Below is a small trained network, with its code and all its weights. Each question gives an input and a target symbol and asks what happens when units are switched off, that is, made to give their printed mean instead of their output.

import numpy as np


def w(rows, s, z=0):
    codes = np.array(rows[::2]) - 128.0
    scale = np.full(codes.shape[1], s)
    scale[-1] = z or s
    return codes * scale


def norm(h):
    return h / np.sqrt((h * h).mean(-1, keepdims=True) + 1e-5)


def f(y):
    return np.maximum(y, 0)


def softmax(a):
    e = np.exp(a - a.max(-1, keepdims=True))
    return e / e.sum(-1, keepdims=True)


def log_softmax(a):
    a = a - a.max(-1, keepdims=True)
    return a - np.log(np.exp(a).sum(-1, keepdims=True))


def net(x, mask):
    ids = ['αγεθλμπστφψω'.index(c) for c in x.split()]
    T = len(ids)
    res = E[ids] + P[:T]
    u = 0
    for l in range(3):
        q, k, v = (norm(res) @ M[l].T for M in (Q, K, V))
        z = softmax(np.where(np.tri(T) > 0, q @ k.T / 2**0.5, -1e9)) @ v
        res = res + np.where(mask[u], z, O[l][:, -1]) @ O[l][:, :-1]
        u += 1
        y = f(norm(res) @ A[l][:, :-1].T + A[l][:, -1])
        res = res + np.where(mask[u : u + 4], y, B[l][:, -1]) @ B[l][:, :-1]
        u += 4
    return log_softmax(norm(res)[-1] @ U[:, :-1].T + U[:, -1])


Q, K, V, O, A, B = {}, {}, {}, {}, {}, {}
E = w([
[160,80,213,113],'α',
[90,77,75,130],'γ',
[126,173,112,147],'ε',
[137,185,147,66],'θ',
[111,138,222,142],'λ',
[117,139,80,150],'μ',
[82,97,199,143],'π',
[34,77,105,160],'σ',
[102,162,109,165],'τ',
[134,8,147,96],'φ',
[107,154,111,157],'ψ',
[161,196,251,148],'ω',
],0.02)
P = w([
[35,151,127,66],'0',
[101,145,124,88],'1',
[91,136,123,128],'2',
[112,134,122,147],'3',
[137,127,118,161],'4',
[164,123,116,169],'5',
[87,135,143,251],'6',
],0.028)
Q[0] = w([
[55,125,129,67],'L0H1',
[87,19,255,152],'L0H1',
],0.023)
K[0] = w([
[102,152,222,131],'L0H1',
[102,188,6,54],'L0H1',
],0.021)
V[0] = w([
[10,150,198,3],'L0H1',
[48,105,143,81],'L0H1',
],0.0031)
O[0] = w([
[3,94,124,189,253],'L0H1',
[81,120,108,135,201],'L0H1',
],0.0069,0.0048)
A[0] = w([
[143,95,195,165,77],'L0N1',
[114,50,57,152,2],'L0N2',
[181,201,84,7,43],'L0N3',
[119,190,56,171,90],'L0N4',
],0.013,0.0037)
B[0] = w([
[51,85,155,159,253],'L0N1',
[54,56,120,185,237],'L0N2',
[1,36,126,168,136],'L0N3',
[91,181,116,157,239],'L0N4',
],0.016,0.004)
Q[1] = w([
[147,134,245,178],'L1H1',
[135,96,131,3],'L1H1',
],0.018)
K[1] = w([
[201,118,33,203],'L1H1',
[77,185,100,6],'L1H1',
],0.016)
V[1] = w([
[92,214,80,163],'L1H1',
[130,81,3,107],'L1H1',
],0.048)
O[1] = w([
[164,126,18,173,254],'L1H1',
[253,194,96,80,54],'L1H1',
],0.033,0.0076)
A[1] = w([
[93,160,78,94,232],'L1N1',
[101,253,163,127,38],'L1N2',
[85,217,155,139,253],'L1N3',
[121,161,143,208,235],'L1N4',
],0.045,0.0037)
B[1] = w([
[134,118,237,163,210],'L1N1',
[233,28,105,142,203],'L1N2',
[229,42,156,4,215],'L1N3',
[211,138,231,145,250],'L1N4',
],0.027,0.012)
Q[2] = w([
[69,240,153,92],'L2H1',
[54,158,10,149],'L2H1',
],0.012)
K[2] = w([
[89,227,189,84],'L2H1',
[52,250,138,115],'L2H1',
],0.015)
V[2] = w([
[173,243,182,137],'L2H1',
[237,5,111,174],'L2H1',
],0.019)
O[2] = w([
[24,139,244,134,115],'L2H1',
[87,19,118,174,253],'L2H1',
],0.012,0.025)
A[2] = w([
[228,254,228,155,204],'L2N1',
[209,193,25,41,50],'L2N2',
[175,186,188,22,3],'L2N3',
[174,36,121,164,124],'L2N4',
],0.025,0.0033)
B[2] = w([
[77,248,149,73,167],'L2N1',
[3,76,25,36,161],'L2N2',
[205,89,78,158,147],'L2N3',
[211,234,145,141,254],'L2N4',
],0.029,0.023)
U = w([
[86,104,196,42,185],'α',
[112,187,108,33,217],'γ',
[167,147,107,182,66],'ε',
[110,172,156,95,138],'θ',
[107,117,151,171,123],'λ',
[142,146,57,134,195],'μ',
[155,138,225,178,3],'π',
[146,247,184,95,110],'σ',
[171,149,105,190,94],'τ',
[242,93,157,56,125],'φ',
[178,152,110,183,83],'ψ',
[76,90,106,164,232],'ω',
],0.013,0.0056)

Each question gives the input, a string of symbols that net reads in full, and the target symbol t.
The units are the heads (2 rows each of Q, K, V and O) and the neurons (one row each of A and B). Each row of codes is followed by its name. A weight is (code - 128) times the scale printed after its matrix; where a second scale follows, it is the last column's (O, A, B and U).
mask holds one flag per unit, layer by layer, with each layer's heads first. A switched-off unit (its flag False) gives its mean, the last column of its rows in O or B, instead of its output. The means were averaged over made-up inputs and are rounded, as every weight is.
A unit's drop is (log p(t) with every unit on - log p(t) with that unit switched off) / (log p(t) with every unit on - log p(t) with every unit switched off).
The circuit of an input: a set's keep is (log p(t) with only the set's units on - log p(t) with every unit switched off) / (log p(t) with every unit on - log p(t) with every unit switched off). Starting from the 12 units with the biggest drops (on a tie, the unit counted first), units are removed one at a time, each time the one whose removal leaves the highest keep (on an exact tie, the one counted first), for as long as the keep stays at least 0.8.
circuit, biggest first: the units of the circuit, biggest drop first
k most important neurons: the k neurons with the biggest drops, biggest first
k most important neurons of layer l: the k neurons of layer l with the biggest drops, biggest first
input σ α μ α λ γ τ, target γ: circuit, biggest first -> (L1H1; L0H1; L2N2)
input ψ α π π λ μ ε, target μ: circuit, biggest first -> (L1H1; L2N2)
input ε α τ, target α: 3 most important neurons -> (L0N1; L0N4; L1N3)
input λ φ α ψ, target α: circuit, biggest first -> (L0N4; L1H1)
input α μ α ω π τ, target π: 4 most important neurons -> (L0N4; L1N4; L0N2; L2N2)
input φ π α α τ, target α: 2 most important neurons of layer 0 -> (L0N4; L0N2)
input α φ α θ ε θ, target π: 2 most important neurons -> (L0N4; L0N3)
input α μ α φ, target α: 2 most important neurons of layer 0 -> (L0N2; L0N4)
input φ τ φ μ μ μ, target μ: 2 most important neurons -> (L2N2; L0N4)
input α φ μ ω σ λ, target σ: 4 most important neurons -> (L0N1; L1N3; L2N1; L0N2)
input φ φ γ ε, target γ: circuit, biggest first -> (L1H1; L0N2; L2N2; L0N1)
input μ φ σ ψ π ω λ, target ω: circuit, biggest first -> (L1H1)
input γ π γ μ, target γ: 2 most important neurons of layer 0 -> (L0N2; L0N1)
input λ φ ω π φ α φ, target α: circuit, biggest first -> (L1H1)
input α φ σ ω, target σ: circuit, biggest first -> (L2N1; L1N4)
input μ ψ ε γ, target γ: 2 most important neurons -> (L0N2; L2N2)
input ω φ π α σ φ ψ, target φ: 2 most important neurons -> (L0N4; L1N3)
input ε φ σ φ α φ μ, target φ: 2 most important neurons -> (L0N4; L0N1)
input ω φ α ω τ θ, target ω: circuit, biggest first -> (L1H1; L0N4)
input σ φ φ φ γ ε, target γ: 2 most important neurons -> (L0N4; L2N2)
input σ γ λ, target γ: 3 most important neurons -> (L0N2; L2N2; L2N1)
input λ ω θ, target ω: most important neuron -> (L0N3)
input φ ω γ π, target γ: 2 most important neurons -> (L0N2; L2N2)
input ε π π φ α σ γ, target σ: 4 most important neurons -> (L0N1; L1N4; L2N1; L1N2)
input τ σ α π ψ φ μ, target φ: 3 most important neurons -> (L0N4; L1N3; L1N2)
input ω γ α ε σ σ φ, target σ: circuit, biggest first -> (L1H1; L1N4; L2N1)
input α π ε, target π: circuit, biggest first -> (L1H1; L1N4; L0N4; L0N1)
input ω ψ α α γ μ π, target μ: 3 most important neurons -> (L0N4; L2N2; L0N1)
input π ω σ ψ, target σ: 2 most important neurons of layer 2 -> (L2N1; L2N3)
